Here is a tiny trained network, its code and every weight. The questions are about switching its units off for an input and a class, where a switched-off unit gives its printed mean instead of its output.

import numpy as np


def w(rows, s, z=0):
    codes = np.array(rows[::2]) - 128.0
    scale = np.full(codes.shape[1], s)
    scale[-1] = z or s
    return codes * scale


def f(y):
    return y / 2 * (1 + np.tanh(0.7978845608 * (y + 0.044715 * y**3)))


def log_softmax(a):
    a = a - a.max(-1, keepdims=True)
    return a - np.log(np.exp(a).sum(-1, keepdims=True))


def net(x, mask):
    res = np.array(x, float).reshape(1, 7) / 4 @ E
    y = f(res @ A[0][:, :-1].T + A[0][:, -1])
    res = res + np.where(mask, y, B[0][:, -1]) @ B[0][:, :-1]
    return log_softmax(res[-1] @ U[:, :-1].T + U[:, -1])


A, B = {}, {}
E = w([
[90,66,62,162,200,164,108,146,73,170,199],'x0',
[165,89,17,234,98,92,118,86,200,103,101],'x1',
[178,85,27,71,171,184,134,145,116,141,57],'x2',
[188,138,148,62,138,128,115,159,116,188,216],'x3',
[7,185,102,73,55,122,38,92,177,107,78],'x4',
[163,169,40,203,103,114,177,159,115,79,127],'x5',
[90,203,119,136,126,60,155,200,44,106,187],'x6',
],0.012)
A[0] = w([
[215,126,128,59,88,123,116,136,144,167,182,83],'N0',
[100,224,185,124,116,56,161,208,108,81,183,61],'N1',
[132,137,107,153,172,153,136,232,93,173,135,14],'N2',
[146,130,103,207,136,132,137,116,160,88,50,73],'N3',
[83,138,79,152,70,127,146,125,135,136,166,100],'N4',
[111,131,116,130,134,134,172,111,130,147,125,2],'N5',
[92,120,105,171,133,109,87,133,117,133,183,105],'N6',
[90,165,163,9,122,149,100,114,139,133,66,114],'N7',
[76,70,143,87,140,146,114,146,113,89,80,89],'N8',
[179,64,157,102,185,149,154,134,119,154,152,185],'N9',
[171,101,68,96,207,162,183,179,62,133,174,16],'N10',
],0.011,0.005)
B[0] = w([
[163,221,203,55,239,96,156,183,218,104,21,194],'N0',
[165,243,218,106,55,76,161,2,13,103,120,249],'N1',
[164,113,53,107,127,106,139,120,50,133,118,190],'N2',
[141,114,62,201,89,134,188,65,171,78,115,210],'N3',
[82,184,83,190,138,77,30,159,164,111,149,176],'N4',
[102,125,130,126,178,136,104,95,132,122,94,122],'N5',
[75,99,132,116,183,49,112,206,115,94,177,174],'N6',
[40,128,134,39,60,244,42,148,165,130,85,233],'N7',
[80,149,25,113,114,208,154,34,135,157,200,165],'N8',
[241,27,194,181,193,161,139,186,138,199,163,218],'N9',
[126,121,55,63,189,180,159,192,35,138,64,235],'N10',
],0.0068,0.019)
U = w([
[45,150,42,190,150,23,75,195,116,96,250,107],'0',
[166,86,85,121,203,178,164,206,29,160,145,225],'1',
[154,105,9,248,46,111,159,98,220,46,48,192],'2',
[143,2,226,203,190,153,138,117,145,197,221,4],'3',
[196,153,219,80,163,129,130,183,221,155,109,33],'4',
[7,140,136,58,85,228,82,128,170,134,110,199],'5',
[105,222,177,138,59,77,151,106,18,99,161,120],'6',
],0.008,0.0035)

Each question gives the input, the list of numbers given to net, and the class t.
The units are the neurons (one row each of A and B). Each row of codes is followed by its name. A weight is (code - 128) times the scale printed after its matrix; where a second scale follows, it is the last column's (A, B and U).
mask holds one flag per neuron, in row order. A switched-off neuron (its flag False) gives its mean, the last column of its row in B, instead of its output. The means were averaged over made-up inputs and are rounded, as every weight is.
A unit's drop is (log p(t) with every unit on - log p(t) with that unit switched off) / (log p(t) with every unit on - log p(t) with every unit switched off).
The circuit of an input: a set's keep is (log p(t) with only the set's units on - log p(t) with every unit switched off) / (log p(t) with every unit on - log p(t) with every unit switched off). Starting from all 11 units, units are removed one at a time, each time the one whose removal leaves the highest keep (on an exact tie, the one counted first), for as long as the keep stays at least 0.8.
circuit, biggest first: the units of the circuit, biggest drop first
most important unit: the unit with the biggest drop
top k neurons: the k neurons with the biggest drops, biggest first
drop when u is switched off: that unit's drop, to one decimal
input [8,-2,-6,-4,0,8,-6], class 0: circuit, biggest first : N6, N4
input [6,3,-4,8,-2,0,8], class 6: circuit, biggest first : N1
input [-3,-1,8,-7,-7,-4,-6], class 3: circuit, biggest first : N9, N2
input [-3,-4,6,-7,-5,8,2], class 2: top 3 neurons : N3, N9, N6
input [4,-8,-6,7,-5,-8,3], class 4: top 3 neurons : N0, N9, N1
input [-3,0,-3,-2,1,0,-2], class 2: top 4 neurons : N1, N7, N10, N0
input [1,-1,-4,8,2,3,-2], class 4: top 2 neurons : N0, N2
input [3,2,1,6,2,-6,1], class 4: circuit, biggest first : N0, N10
input [8,-2,-8,-6,1,2,2], class 0: top 4 neurons : N6, N4, N0, N7
input [-7,-5,-6,3,4,8,-7], class 5: top 2 neurons : N7, N2
input [-6,-7,2,-2,0,6,-3], class 5: drop when N7 is switched off : 0.2
input [0,-1,1,-1,-8,-5,-5], class 3: drop when N9 is switched off : 1.8
input [-3,3,-6,-5,-7,-8,0], class 3: drop when N1 is switched off : 0.0
input [6,6,-7,-7,-6,5,5], class 0: most important unit : N6
